Here is a tiny trained network, its code and every weight. The questions are about switching its units off for an input and a target symbol, where a switched-off unit gives its printed mean instead of its output.

import numpy as np


def w(rows, s, z=0):
    codes = np.array(rows[::2]) - 128.0
    scale = np.full(codes.shape[1], s)
    scale[-1] = z or s
    return codes * scale


def norm(h):
    return h / np.sqrt((h * h).mean(-1, keepdims=True) + 1e-5)


def f(y):
    return y / 2 * (1 + np.tanh(0.7978845608 * (y + 0.044715 * y**3)))


def softmax(a):
    e = np.exp(a - a.max(-1, keepdims=True))
    return e / e.sum(-1, keepdims=True)


def log_softmax(a):
    a = a - a.max(-1, keepdims=True)
    return a - np.log(np.exp(a).sum(-1, keepdims=True))


def net(x, mask):
    ids = ['ΓΔΛΞαζητψω'.index(c) for c in x.split()]
    T = len(ids)
    res = E[ids] + P[:T]
    q, k, v = (norm(res) @ M[0].T for M in (Q, K, V))
    z = softmax(np.where(np.tri(T) > 0, q @ k.T / 2**0.5, -1e9)) @ v
    res = res + np.where(mask[0], z, O[0][:, -1]) @ O[0][:, :-1]
    y = f(norm(res) @ A[0][:, :-1].T + A[0][:, -1])
    res = res + np.where(mask[1:9], y, B[0][:, -1]) @ B[0][:, :-1]
    return log_softmax(norm(res)[-1] @ U[:, :-1].T + U[:, -1])


Q, K, V, O, A, B = {}, {}, {}, {}, {}, {}
E = w([
[86,141,116,191,81,128],'Γ',
[86,142,121,188,78,127],'Δ',
[84,138,119,191,82,128],'Λ',
[72,137,143,128,56,159],'Ξ',
[131,178,53,104,90,83],'α',
[114,144,68,98,144,41],'ζ',
[164,123,125,149,138,252],'η',
[87,82,198,185,127,133],'τ',
[63,91,195,84,126,141],'ψ',
[101,113,52,59,178,154],'ω',
],0.019)
P = w([
[37,254,135,124,218,125],'0',
[42,214,126,118,164,122],'1',
[52,190,129,113,140,114],'2',
[62,160,116,133,116,120],'3',
[73,140,112,135,97,116],'4',
[86,121,102,143,87,114],'5',
[95,105,102,140,69,113],'6',
[108,89,99,137,58,102],'7',
[122,72,99,134,50,100],'8',
[140,60,100,130,36,97],'9',
[163,38,90,140,32,87],'10',
[181,29,102,136,12,85],'11',
[206,10,102,131,3,74],'12',
],0.0098)
Q[0] = w([
[205,142,200,169,148,212],'head 1',
[49,6,35,152,14,111],'head 1',
],0.012)
K[0] = w([
[85,246,120,139,130,115],'head 1',
[204,29,109,93,83,107],'head 1',
],0.013)
V[0] = w([
[194,168,187,254,29,73],'head 1',
[40,32,239,173,175,168],'head 1',
],0.0077)
O[0] = w([
[98,226,154,126,203,126,131],'head 1',
[253,137,173,116,130,49,255],'head 1',
],0.015,0.0031)
A[0] = w([
[84,83,135,175,137,146,120],'neuron 1',
[83,67,140,130,97,145,85],'neuron 2',
[107,179,136,84,238,252,102],'neuron 3',
[246,123,166,130,106,105,145],'neuron 4',
[71,143,96,119,115,163,67],'neuron 5',
[177,6,88,126,126,184,87],'neuron 6',
[196,75,132,72,115,127,117],'neuron 7',
[187,124,178,93,177,239,254],'neuron 8',
],0.016,0.0082)
B[0] = w([
[159,131,137,70,137,97,156],'neuron 1',
[142,123,110,142,166,71,159],'neuron 2',
[239,154,112,148,102,128,159],'neuron 3',
[127,116,137,89,148,144,245],'neuron 4',
[162,126,115,118,120,166,171],'neuron 5',
[127,124,113,159,204,251,165],'neuron 6',
[144,99,141,173,93,125,186],'neuron 7',
[105,224,76,83,34,116,155],'neuron 8',
],0.022,0.012)
U = w([
[142,143,140,160,120,152,66],'Γ',
[139,142,143,156,122,153,65],'Δ',
[147,176,146,232,154,121,160],'Λ',
[8,145,181,192,84,153,253],'Ξ',
[159,200,79,83,47,215,58],'α',
[39,110,74,49,138,126,139],'ζ',
[101,102,96,197,8,58,22],'η',
[111,179,181,24,194,113,154],'τ',
[192,54,168,119,55,134,108],'ψ',
[92,63,139,196,182,201,241],'ω',
],0.012,0.0054)

Each question gives the input, a string of symbols that net reads in full, and the target symbol t.
The units are the heads (2 rows each of Q, K, V and O) and the neurons (one row each of A and B). Each row of codes is followed by its name. A weight is (code - 128) times the scale printed after its matrix; where a second scale follows, it is the last column's (O, A, B and U).
mask holds one flag per unit, heads first, then neurons. A switched-off unit (its flag False) gives its mean, the last column of its rows in O or B, instead of its output. The means were averaged over made-up inputs and are rounded, as every weight is.
A unit's drop is (log p(t) with every unit on - log p(t) with that unit switched off) / (log p(t) with every unit on - log p(t) with every unit switched off).
The circuit of an input: a set's keep is (log p(t) with only the set's units on - log p(t) with every unit switched off) / (log p(t) with every unit on - log p(t) with every unit switched off). Starting from all 9 units, units are removed one at a time, each time the one whose removal leaves the highest keep (on an exact tie, the one counted first), for as long as the keep stays at least 0.8.
circuit, biggest first: the units of the circuit, biggest drop first
unit that matters most: the unit with the biggest drop
k most important neurons: the k neurons with the biggest drops, biggest first
input Γ ζ Λ, target ζ: circuit, biggest first	(head 1; neuron 1)
input Λ Δ Δ η Ξ, target η: circuit, biggest first	(neuron 6; neuron 4)
input α τ Λ Γ ψ Λ ζ η Λ α ω Λ ζ, target ω: circuit, biggest first	(head 1; neuron 6)
input Λ Ξ ψ ζ Λ Ξ Δ ζ Ξ, target ζ: circuit, biggest first	(head 1; neuron 2)
input Λ τ ψ Λ Ξ Λ α τ Λ Δ Λ, target Λ: 2 most important neurons	(neuron 4; neuron 8)
input ζ ω η Λ ψ ψ ζ Ξ α Λ Λ, target α: circuit, biggest first	(head 1; neuron 5)
input ζ α α Λ Δ Ξ ψ Ξ Γ ψ Ξ ω, target ω: circuit, biggest first	(neuron 6)
input Γ Ξ ζ ψ Λ Λ ψ Λ α α Λ Γ, target α: 2 most important neurons	(neuron 5; neuron 1)
input Λ Λ τ α Ξ Λ Λ Λ Λ η ζ, target η: 3 most important neurons	(neuron 4; neuron 6; neuron 1)
input η Ξ ζ, target η: circuit, biggest first	(head 1; neuron 4)
input Λ Λ η τ Γ τ η Δ Ξ Λ, target Ξ: circuit, biggest first	(head 1; neuron 3; neuron 5)
input Λ Γ Ξ Ξ Λ Λ τ ψ Λ Ξ Λ Λ Δ, target Λ: circuit, biggest first	(head 1; neuron 4)
input τ Δ ψ η Λ, target ψ: 2 most important neurons	(neuron 8; neuron 4)
input α ψ Δ Δ τ, target τ: unit that matters most	neuron 4
input ψ α Ξ Λ Λ Λ Γ, target Λ: 3 most important neurons	(neuron 8; neuron 4; neuron 3)
input α η η ζ τ, target τ: 2 most important neurons	(neuron 1; neuron 7)
input α Λ ψ Δ Λ Λ ζ Ξ Γ, target ζ: 3 most important neurons	(neuron 3; neuron 1; neuron 7)
input η η α, target η: circuit, biggest first	(head 1; neuron 6; neuron 5)
input Λ α Δ ψ Ξ Ξ, target ψ: 3 most important neurons	(neuron 6; neuron 8; neuron 1)
input τ η Λ Δ Ξ ψ Λ Ξ ζ α, target ζ: unit that matters most	head 1
